Each row is followed by its class.
[-35 -11   3  -4  -4 -11 -56  -2   0  -3  19   4   1 -54  -4   5  -5  25
 -21   8  15  21   4 -15 -32  38  -3   8 -10 -28   5  21   0 -17  12] : kekur
[ -6   8  32  37   4 -14  30 -15 -23  26   9 -19 -21  30 -23 -12  -6  -6
 -19  18  26 -29 -29  -4  17 -51   4  32  18 -31   5   5   0  24 -12] : kekur
[ 31 -42  33 -10 -22   8  21 -32  14  15  13 -19 -11  16  22 -17 -16  -9
  17   3  -6 -20  25  10   4 -37   5 -43  16   0  16  -9  -6 -35 -13] : vedeb
[-23   0  -5  -7   3  -9  42  29  20  30 -31   7  11  11  31   0  -6  26
   2   1  28 -10 -25   1  34 -52  29  -6 -13 -13 -13   8 -46 -15   5] : sokam
[ 15 -21  32 -15 -27  27  51  10 -17  11  10 -14 -19   9  43 -47 -18 -23
   9   9  35 -14  -6   1  25 -32 -19   9  18 -15  14  -9 -19 -18 -20] : gabo
[ -4 -45  26  -4  -5  -9 -29 -25  25 -12   6 -40 -13  -1   5   8 -10 -20
   0 -23   1   9  20  -9 -18  21   6 -32 -34   1   5 -14   9 -34 -18] : vedeb
[-16 -10  16  -7  12 -21 -34 -28 -21   7  37   7 -34  18 -13  15   4  10
 -37 -14  -7  16  13   4 -16   5  11  -5   8   2   0 -19  22 -33   2] : vedeb
[-33 -23 -15 -21 -16  34  73  56  10  11  -5   2  42 -36  39   0  12 -14
  12  32  14 -21  17  14   9  20   1 -13 -14  -4   4  16 -56 -34  16] : vap
[ 14  27  -9 -33  14  22  40   5  33 -52   9  -8   1 -12   8  23  20  65
  16  18 -14 -55  37  -3 -27  32 -43   5 -18  -7  -1  28  33  25 -32] : zese
[ -6   3  18   4  31 -21 -62  -6 -21 -18  44 -16 -22  26  15  26  23  11
 -15 -11   5 -36  -1   1  -8 -14   4  14 -17 -23  -5 -23  48  38  -2] : guzun
[ 30 -30  43   9 -15 -22  26 -23  22  -2 -30 -37 -15 -23 -42  10 -82 -52
 -21  16 -23  -3  22 -16  31  19  12 -22 -11  12  13   6 -56 -62 -19] : zofir
[ 12 -27 -19 -62 -21 -36  21  13  12 -37  -4  -9 -15 -38  47 -25  22  16
   2   6   1  13   2 -18 -21  42 -24   1  -1   6  18 -41 -18 -75  17] : vedeb
[  1 -35  29   0  -4 -62 -36  -3 -38 -20  48 -54 -27   9  -4 -38  45 -56
  -8   2  -9 -39 -19  34  37  16  -6  49   6 -16  38 -77  -9 -50  44] : zese
[-34  -8   2  -6 -10 -15 -35  11 -15  -9  37 -16 -17   6  19   6  18  40
 -32   3  10 -19  26  18 -29   8  -2  21 -22 -27  17 -15  18   3   7] : kekur
[ -8 -18  19 -15  12 -15 -35 -31 -24   5  33 -16 -45  -2  15 -13   8   5
  -1   1  -9 -41 -20  10   0   8   5  -2  24   4 -22 -50  11 -33  20] : vap
[-14   2  45  -7 -21   9  44 -28   0  31   0 -43 -35   9  21 -29 -25  13
  -3  21  11 -47   6 -10  16 -38 -30   2   2 -26  -1 -13 -17 -30 -22] : gabo
[ 14  -4  -4  -1  16 -12  46  28  26  -6 -13 -18  -7  35  15   5   7  26
  -8 -12   6 -21  37   2  16 -23  26 -33 -32 -14   5 -10 -26 -26  -2] : Milel
[  5  -3  -9 -12  19 -11  36  31 -18  -6  -6  32  13  51  13   1  15 -12
  23  11  20  -1 -24 -24  23 -38  32  18  18  11  -4  -5   2  42 -35] : zofir
[-14  -3  12   2  -6  14  44   7   2  -1 -12 -14  -3  26  10 -20   9 -16
  22  30 -10 -20 -22 -19   1 -67 -13  -4 -13 -20  19 -40 -19 -23 -30] : vedeb
[ -6 -19   1  -6 -39   3 -12  -9  24   1  11  18 -27 -34  50 -36   2  10
 -32 -14 -10 -12  20  16 -32  40 -59  -9  16 -23  16 -40 -12 -97  17] : vedeb
[  3   0   1  20  -5   7 -31  16   3  -8  31  -6 -13  30   7 -35  12   8
  25  -2  20  13 -18 -12 -15   5  -1  47   8  -9 -18 -21  26  41 -26] : kekur
[ 15  -2  -9  -7  12 -35 -18   8   9 -10 -12  -8   1   2 -11 -20  11   5
   7   5 -33 -27  25 -11  -6 -26  21 -17   6 -33  -3 -21 -10 -30   3] : vedeb
[-15   3  36   6   8  18 -43   9  19  16   4 -28  32  18  40  -2 -28  -1
  22  46 -16 -31  32 -27 -16 -60  39 -15 -19 -35   3  50  36  39 -19] : vap
[ -6  -7  37 -16  17 -20 -41 -19 -20  -1  27 -23 -33  17 -25   6  -9   0
 -18  -5 -26 -20   6   3  -2  27   6   5  -5  14  -3 -21  17 -22   9] : Zub
[ 23 -26  21 -13 -29  20  21 -28   1 -14  16   9 -19  -5 -11   6 -30  -8
   3  13  12  13   6 -16 -10  44 -19  18  18  56  12  31  15  22 -39] : zofir
[ -2 -15 -21 -10   8  -2  50  32  13  20 -18  19  39  -8 -17  -1  17  27
   3 -10   6 -14  21  22  24 -14  25 -19  30   0 -34  39 -46   2  -8] : zese
[-30   0  21 -10  15  14  -4   6  -4   3  20  -8 -26  -8   4  15   8  28
 -12   6  15 -42   3   0  -6   3   9   3  -5  -7  -7   5 -12  -6  -4] : sokam
[ 17 -14 -13 -26  16 -37  19   7  -9  29   2 -12 -21   1  10  14  -2  26
 -25   3 -12 -31  53  -1   3 -11  -4 -29  41 -41 -33 -14  -1 -30  10] : kekur
[ -6   5   6   0  -2  27 -25 -11  20 -14  28 -14   7  -1   5  33 -14   3
  -6  21 -13   9  54 -19 -39  66 -14   3  -5   4  -1  43  52  11  -7] : vap
[-13 -14 -10   7 -30 -13 -19 -19  25 -42   0 -10  -5 -28  22   9   8  35
 -50 -27  12  -4  11  15 -23  37 -34   6 -26 -20  24  12  -9 -12   5] : zese
[ 35 -17   2  14 -12  -8  37 -11 -25  21  20  39 -28  27 -54 -11   3  23
 -16 -12   6 -21   9  28  46 -10   2  18  63 -25 -28  16 -62 -20 -21] : Zub
[ -8 -14  19  -8   6  -4  19 -11  13  17  20  -2 -10  35 -23  18 -11  25
 -13 -11  -7  -6  28   8  21  -8  19   2   6  23  -8   9   7  -1 -33] : zese
[  8  -4  41   3   3  34  -8 -30  27   8  23 -42  -9  22  -4   4 -20  -7
  43  16 -21  -5  20 -16   5 -11 -32  -6   5   2 -18   2  18   2 -53] : zese
[ 28  -8 -10 -32   7 -68  95   8 -19 -28  18 -32 -45  17  16  -9  40 -15
 -17  -9  47  18 -19  -5  65  21 -11  45  32  27   5 -51 -37 -50  22] : zese
[ 36 -18  21  -5   3 -25 -17 -14  15 -22   1 -21   3  -5  -5 -17  -7 -17
   7  20 -38 -27   8 -12 -15   0   8 -23   4 -40  13 -17  -2 -42   4] : vedeb
[ 26 -28   5  31 -24   7  72 -17  22  -3   1   9 -26  45   7 -26  10   8
   5 -21  40 -19 -16  -7  38 -34   8   3  -6  -3  38 -18 -49  -5 -34] : Milel
[ 16   8  15 -13  -2  43  -3 -18   4  10  41  10 -22  43  47  15  -9  16
  17   6  -7  -9  -7 -10 -15   8 -26  12  16  12  -5  -8  42  37 -21] : sokam
[ -9   3  24  -8  42  -8 -53  -2 -23  -6  15  10 -24  27  -4  19  -3   6
 -33 -25 -17 -29 -10  -9 -22  15   9  -2  -9  -9 -18  -3  50  29  -6] : Zub
[-14   4  10 -10 -22  14  42  -5  17 -22  -2  -7 -12 -42  31   2 -32  16
 -46 -24  53  17  33 -16   1  48  -4  -5 -25  -5  35  33 -44 -32  -4] : gabo
[ 29   0  43  13   9 -16  11 -47   7  38   7 -20 -62  13 -33 -25 -30  20
   2  27 -16 -17   0 -40  26 -43  -9  -6  32 -22 -24  -6 -26 -50 -28] : Milel
[ 20 -52   2  36 -16  23  70 -20  17 -24  16  -1 -23  23 -29  23   5 -24
  15 -12  51 -24 -14  -5  53 -18  29  -6 -12   0  28   1 -53  24 -30] : sokam
[ 10 -37  -6 -21   0  -5  24  46  -2 -13  27   7 -17 -15  15 -55  22  -7
  41  26  -3 -55  -1  12  24 -36  25 -10  17  -8  26 -77 -22 -45  24] : kekur
[  5 -34   1  31  -8  36  83  72  16 -32  39  16  28  65  48  31  30 -37
  -1  18  60 -10  28 -25  29 -34   8  24 -27 -41  45  16   1  54 -59] : guzun
[-41   3 -16 -15  15  -3 -10  51   2  25   0  32  43   5  -3   9  25  40
 -16   5 -10  -4  30  14  -7 -13  11   7  11 -27 -30  44   6   8 -13] : zese
[  2 -24  28   9  15   0   9 -21  -8  -9  27 -29 -22  68  -2  37   9 -21
  -2  -3  29  20  10 -54   6  -1   6   9   1   1  -5  17  28  48 -51] : Zub
[ 19  -9   9  -7  26 -18  -9  52   2 -34  -5 -25  24   3  16   7  -2 -36
 -17 -20 -16 -35  42  34  16  -3  28 -45   0 -19  35 -49 -29 -70  35] : guzun
[-25 -17  11  11  23 -45 -37 -76 -37  -4  38 -58 -63  22 -32  46  19  13
 -24 -22  23 -10 -12  -7  19  13  26   8 -10  -2 -40 -28 -19  10  -6] : vap
[ 24 -16  11  14  19  12 -29  11  12  13  17  13  19  14   5 -16   0 -10
   4  -7 -30 -18  38   3  -9  -2  36 -49  13 -14  15   0   1 -17  19] : Milel
[ 18   9  38  32   0  43  30 -22  -3   3  36  -9 -11  35  -8  14 -16 -24
   5  16   5  -4  10 -19  13   0 -20  11   6 -12   5  28 -10  31 -34] : Zub
[  0 -46  -2  18 -32   3  18 -48   3  48   7 -35  -7  16 -25  -4  -8 -64
  40   3   5   7  32 -39  48  -2   4   8  38  21   3 -10 -43   0 -35] : vap
[-53  15 -10 -15  16 -30  31  30  23  37 -48 -48  28  53 -23   5  21  26
   7  18 -20  -2  34 -15   6 -58  12  -6   1  27 -33   5  29   1 -12] : zese
[-12  55   3  -7  28  -8  13  16   0   3  16  -2   2  44  21  13  29  41
 -26 -12  -8 -32  36  -1 -21  40  -4  27 -22  -8  25   1  17  10  -1] : Milel
[ -8  11  29 -20  10  17  -7 -19   1  32  21 -24 -23  31  14  -3 -20   9
  19  15 -24 -40  23   0  -4  -5   1   6  12  33 -18  -9  48   7 -14] : vap
[ -2 -22  22  -8  18 -27 -15 -35 -34 -10  32 -45 -24  51 -66  21  37   3
   5   5 -22 -25   3  -1 -20  10  18  17  -1   6 -21 -16  25  29 -35] : vedeb
[-10  -1  14 -10 -14  18 -50 -18  -2   7  58   4 -37 -26  67 -29 -11   5
   9   2 -26 -40   4  30   3  23 -17   2  -2 -11   6 -70 -20 -61  31] : vap
[  8 -30  24  13 -13  28 -13  -4 -15 -14  27 -20  -7  39 -19 -15  17 -33
  32  24 -21 -17  -4  -1  -3 -13 -24   0  14 -10  10 -27   8   0 -15] : Zub
[ 36 -22   3  -8  22 -23   6 -12   7 -13  -4 -21  -1  -9   1  15  -2   1
 -12 -15  -6 -19  30  -4  14 -10  12 -40  30 -22 -21  17 -14  -4  -1] : zese
[  1  19  16  14   6 -12 -25 -51  -6  28  33  -8 -36  94 -48  22 -23  58
  -4  23 -46 -11   6 -25 -18 -47  13  26  19  -5 -24 -24  66  61 -53] : kekur
[-14  -9  31 -18  12  -7 -11 -14  -9  -7  37 -29 -35  12  18   6  13  21
 -15 -18  15 -19   5  13   5   9 -13  16  -3   7  -8 -13  11  -9 -20] : zese
[  3  24  54  24   3  16 -38 -30   9   0  55 -47 -15  13   9  22 -16 -12
  -3   4   5 -25  53  -8  -2  20 -26  23  -8 -10  26  13  22   7 -23] : guzun
[ 17  31   6   3 -17  22  28  -3   1  -2  14   6  10  36   4  20   1  73
 -67   7 -23 -15  44   1 -71  58 -16  26  -1   8  13  69  19  59 -19] : Milel
[  0  -7  16 -30  12 -17 -43 -19  -6   0  47 -21 -16 -12 -26 -12  32  23
  11 -16 -28 -77  30  34 -40 114 -18  25  25  20   1 -37  53  -9  18] : kekur
[  4 -15  14   5  -5  -5  63  -6  -7 -17   7  -2 -11  21  -6  23  -1 -13
 -10  22  26 -17  -1 -15  18   1   1  13  -2   8  19  10 -18  10 -30] : zofir
[ 29 -30  12 -36   2 -23 -36  11   8 -31  -9 -36  -5 -10  32 -25  -8   2
  22  16 -29  -8  -1   3   5 -45 -12 -30   7 -30  -6 -32   4 -48   7] : zese
[ -1  -4  -1 -19 -19  32 -19  15  22 -19  -9  17  17 -25  32   4 -21   9
 -17 -22  -5  13  27  -2 -34  64 -38  -8 -16   3  17  31   2 -11  -5] : Zub
[ 47  24  -3 -20  39  10  33  24 -29 -26  46  45   5  13  -4  53   9   5
 -41 -13  10  -4  36   5  -7  64 -13  15  50  -3   5  33  32  19  -7] : guzun
[ 31  -1  19  17  15  -3 -11 -11   7  -9   8 -24   4  -2  -4  27 -30 -15
 -14   8 -20  -8  22 -14   9 -24  14 -38   8 -22  -2  -2 -24  -9   3] : guzun
[ -2 -17 -21 -23 -14 -29   4 -16 -16  -7   4  -6 -17  -3  -6   9  22  53
 -14   4  20   2  -8   6 -23  12 -29  16  17 -17 -16   5  24  12   3] : kekur
[ 47 -12 -14  -6   0  36 -23  34  28 -23 -16  89  31  12  43 -44 -47  33
   1 -45 -17 -62   1  17 -11 -46  71 -37 -16 -25  25  22  41  78 -17] : gabo
[-11  25  50 -26  22 -11 -35 -43 -15   9  41 -39 -45  26   5   1 -15  41
  -9  -3  -4 -28   3 -16 -18  33   1  23  -8  -1 -29 -12  45  16 -24] : gabo
